Below are the code and all the weights of a small trained network. Each question names an input and a class and asks about switching units off, where a switched-off unit gives its printed mean instead of its output.

import numpy as np


def w(rows, s, z=0):
    codes = np.array(rows[::2]) - 128.0
    scale = np.full(codes.shape[1], s)
    scale[-1] = z or s
    return codes * scale


def f(y):
    return np.maximum(y, 0)


def log_softmax(a):
    a = a - a.max(-1, keepdims=True)
    return a - np.log(np.exp(a).sum(-1, keepdims=True))


def net(x, mask):
    res = np.array(x, float).reshape(1, 8) / 4 @ E
    y = f(res @ A[0][:, :-1].T + A[0][:, -1])
    res = res + np.where(mask, y, B[0][:, -1]) @ B[0][:, :-1]
    return log_softmax(res[-1] @ U[:, :-1].T + U[:, -1])


A, B = {}, {}
E = w([
[136,121,148,132,113,93,148,126,127],'x0',
[125,132,135,129,132,138,117,141,131],'x1',
[107,151,111,135,163,113,122,158,115],'x2',
[116,198,178,239,57,216,175,106,20],'x3',
[151,112,228,114,205,92,43,1,45],'x4',
[139,118,123,121,120,96,163,109,111],'x5',
[18,224,207,22,137,176,181,86,165],'x6',
[111,129,145,143,134,109,121,150,133],'x7',
],0.0094)
A[0] = w([
[125,132,198,96,154,168,149,207,141,113],'neuron 1',
[216,62,119,175,165,93,122,179,126,111],'neuron 2',
[72,133,172,67,165,123,158,116,187,138],'neuron 3',
[104,78,93,71,186,73,146,98,209,155],'neuron 4',
[138,195,149,69,129,163,151,133,140,93],'neuron 5',
[153,138,91,41,164,89,114,119,188,144],'neuron 6',
[135,179,171,203,117,179,176,140,83,146],'neuron 7',
[107,191,168,40,113,143,169,136,139,104],'neuron 8',
[92,88,117,138,117,127,220,168,162,78],'neuron 9',
[164,171,96,138,100,156,164,180,167,91],'neuron 10',
[90,109,98,123,56,165,160,202,171,2],'neuron 11',
[35,146,142,45,105,148,164,119,112,118],'neuron 12',
[61,51,112,39,103,64,99,170,134,140],'neuron 13',
[232,74,59,219,101,126,57,158,94,108],'neuron 14',
[149,71,90,161,134,117,91,162,64,76],'neuron 15',
[182,129,210,124,249,117,53,34,58,46],'neuron 16',
[48,175,164,97,138,141,165,116,125,128],'neuron 17',
[27,173,186,69,109,146,189,78,157,107],'neuron 18',
[129,114,176,109,182,105,66,22,74,49],'neuron 19',
[146,136,63,136,117,182,242,185,179,81],'neuron 20',
[67,120,168,115,78,132,107,115,152,116],'neuron 21',
[106,88,113,161,107,115,119,145,83,138],'neuron 22',
[163,114,109,36,176,88,72,145,159,146],'neuron 23',
[90,118,45,110,51,137,209,197,200,85],'neuron 24',
[137,186,162,181,99,162,147,134,82,153],'neuron 25',
[157,101,97,150,61,116,121,173,143,98],'neuron 26',
[155,103,118,45,178,67,87,157,197,152],'neuron 27',
[72,164,148,189,82,178,123,106,1,149],'neuron 28',
[142,101,138,54,108,78,118,172,172,120],'neuron 29',
[103,191,118,201,83,142,193,118,36,173],'neuron 30',
],0.0091,0.0037)
B[0] = w([
[117,151,106,135,132,97,151,105,127,161],'neuron 1',
[169,168,63,182,157,144,97,66,95,202],'neuron 2',
[183,141,61,199,128,119,93,105,123,206],'neuron 3',
[158,73,134,95,52,168,140,127,195,220],'neuron 4',
[157,166,107,139,161,124,111,140,116,174],'neuron 5',
[137,85,110,108,96,203,160,128,155,209],'neuron 6',
[140,37,99,106,65,204,148,190,161,200],'neuron 7',
[228,192,111,178,138,69,98,49,55,197],'neuron 8',
[97,147,150,114,164,103,114,166,127,170],'neuron 9',
[68,156,174,136,176,131,155,169,82,177],'neuron 10',
[75,128,151,76,195,86,114,140,96,185],'neuron 11',
[186,206,44,208,137,72,98,86,115,200],'neuron 12',
[134,104,119,95,69,166,146,160,158,198],'neuron 13',
[182,200,35,199,170,99,71,32,85,241],'neuron 14',
[129,143,71,188,166,117,118,90,120,182],'neuron 15',
[55,100,207,107,235,49,99,187,77,251],'neuron 16',
[190,134,74,202,113,108,60,51,136,195],'neuron 17',
[159,155,54,192,143,66,117,86,81,223],'neuron 18',
[48,127,193,79,250,84,127,150,93,222],'neuron 19',
[62,143,214,76,217,89,118,165,77,204],'neuron 20',
[158,167,121,146,153,159,97,100,138,157],'neuron 21',
[128,170,113,185,103,151,104,75,155,161],'neuron 22',
[123,100,150,94,22,232,176,202,212,215],'neuron 23',
[83,102,227,96,223,64,143,168,75,222],'neuron 24',
[158,81,163,117,8,181,210,173,206,191],'neuron 25',
[143,159,135,138,167,96,92,76,73,177],'neuron 26',
[144,75,130,119,33,242,159,143,195,228],'neuron 27',
[100,50,110,58,2,200,166,136,195,220],'neuron 28',
[122,112,142,150,77,155,142,133,153,186],'neuron 29',
[148,80,154,106,59,224,192,148,193,215],'neuron 30',
],0.0067,0.015)
U = w([
[159,84,122,103,35,247,157,155,184,176],'0',
[237,206,2,216,156,112,77,82,94,4],'1',
[27,135,254,88,221,92,115,164,87,198],'2',
],0.0098,0.00043)

Each question gives the input, the list of numbers given to net, and the class t.
The units are the neurons (one row each of A and B). Each row of codes is followed by its name. A weight is (code - 128) times the scale printed after its matrix; where a second scale follows, it is the last column's (A, B and U).
mask holds one flag per neuron, in row order. A switched-off neuron (its flag False) gives its mean, the last column of its row in B, instead of its output. The means were averaged over made-up inputs and are rounded, as every weight is.
A unit's drop is (log p(t) with every unit on - log p(t) with that unit switched off) / (log p(t) with every unit on - log p(t) with every unit switched off).
unit that matters most: the unit with the biggest drop
k most important neurons: the k neurons with the biggest drops, biggest first
drop of u: that unit's drop, to one decimal
input [-7,-4,-3,0,-4,-8,-5,-1], class 1: unit that matters most : neuron 14
input [2,8,7,5,1,8,6,0], class 1: 4 most important neurons : neuron 18; neuron 12; neuron 8; neuron 17
input [3,-6,2,8,8,7,4,8], class 0: 3 most important neurons : neuron 28; neuron 30; neuron 25
input [-1,5,8,7,7,-6,6,-7], class 0: 4 most important neurons : neuron 28; neuron 25; neuron 7; neuron 30
input [5,4,0,-2,-6,1,5,-1], class 2: 3 most important neurons : neuron 24; neuron 20; neuron 14
input [-2,-6,0,2,1,-3,3,6], class 1: 2 most important neurons : neuron 23; neuron 27
input [2,-3,0,8,3,5,8,3], class 0: 3 most important neurons : neuron 28; neuron 30; neuron 25
input [-3,-7,8,-8,4,-1,8,5], class 0: 4 most important neurons : neuron 23; neuron 27; neuron 4; neuron 14
input [-4,8,-3,2,-3,-4,0,8], class 2: 2 most important neurons : neuron 27; neuron 23
input [-4,6,-6,-7,6,-3,-3,4], class 0: 2 most important neurons : neuron 27; neuron 23
input [7,1,-7,0,-2,8,-2,-4], class 1: 2 most important neurons : neuron 16; neuron 19
input [-3,-5,5,-5,5,2,0,2], class 0: 3 most important neurons : neuron 27; neuron 23; neuron 24
input [7,5,-7,-6,-8,4,7,3], class 2: drop of neuron 14 : 0.3
input [-6,-1,8,0,-7,-3,7,4], class 1: unit that matters most : neuron 12
input [-8,1,6,1,5,-7,-4,0], class 2: drop of neuron 18 : 0.1
input [-4,0,6,6,6,-2,-6,5], class 0: drop of neuron 20 : 0.1
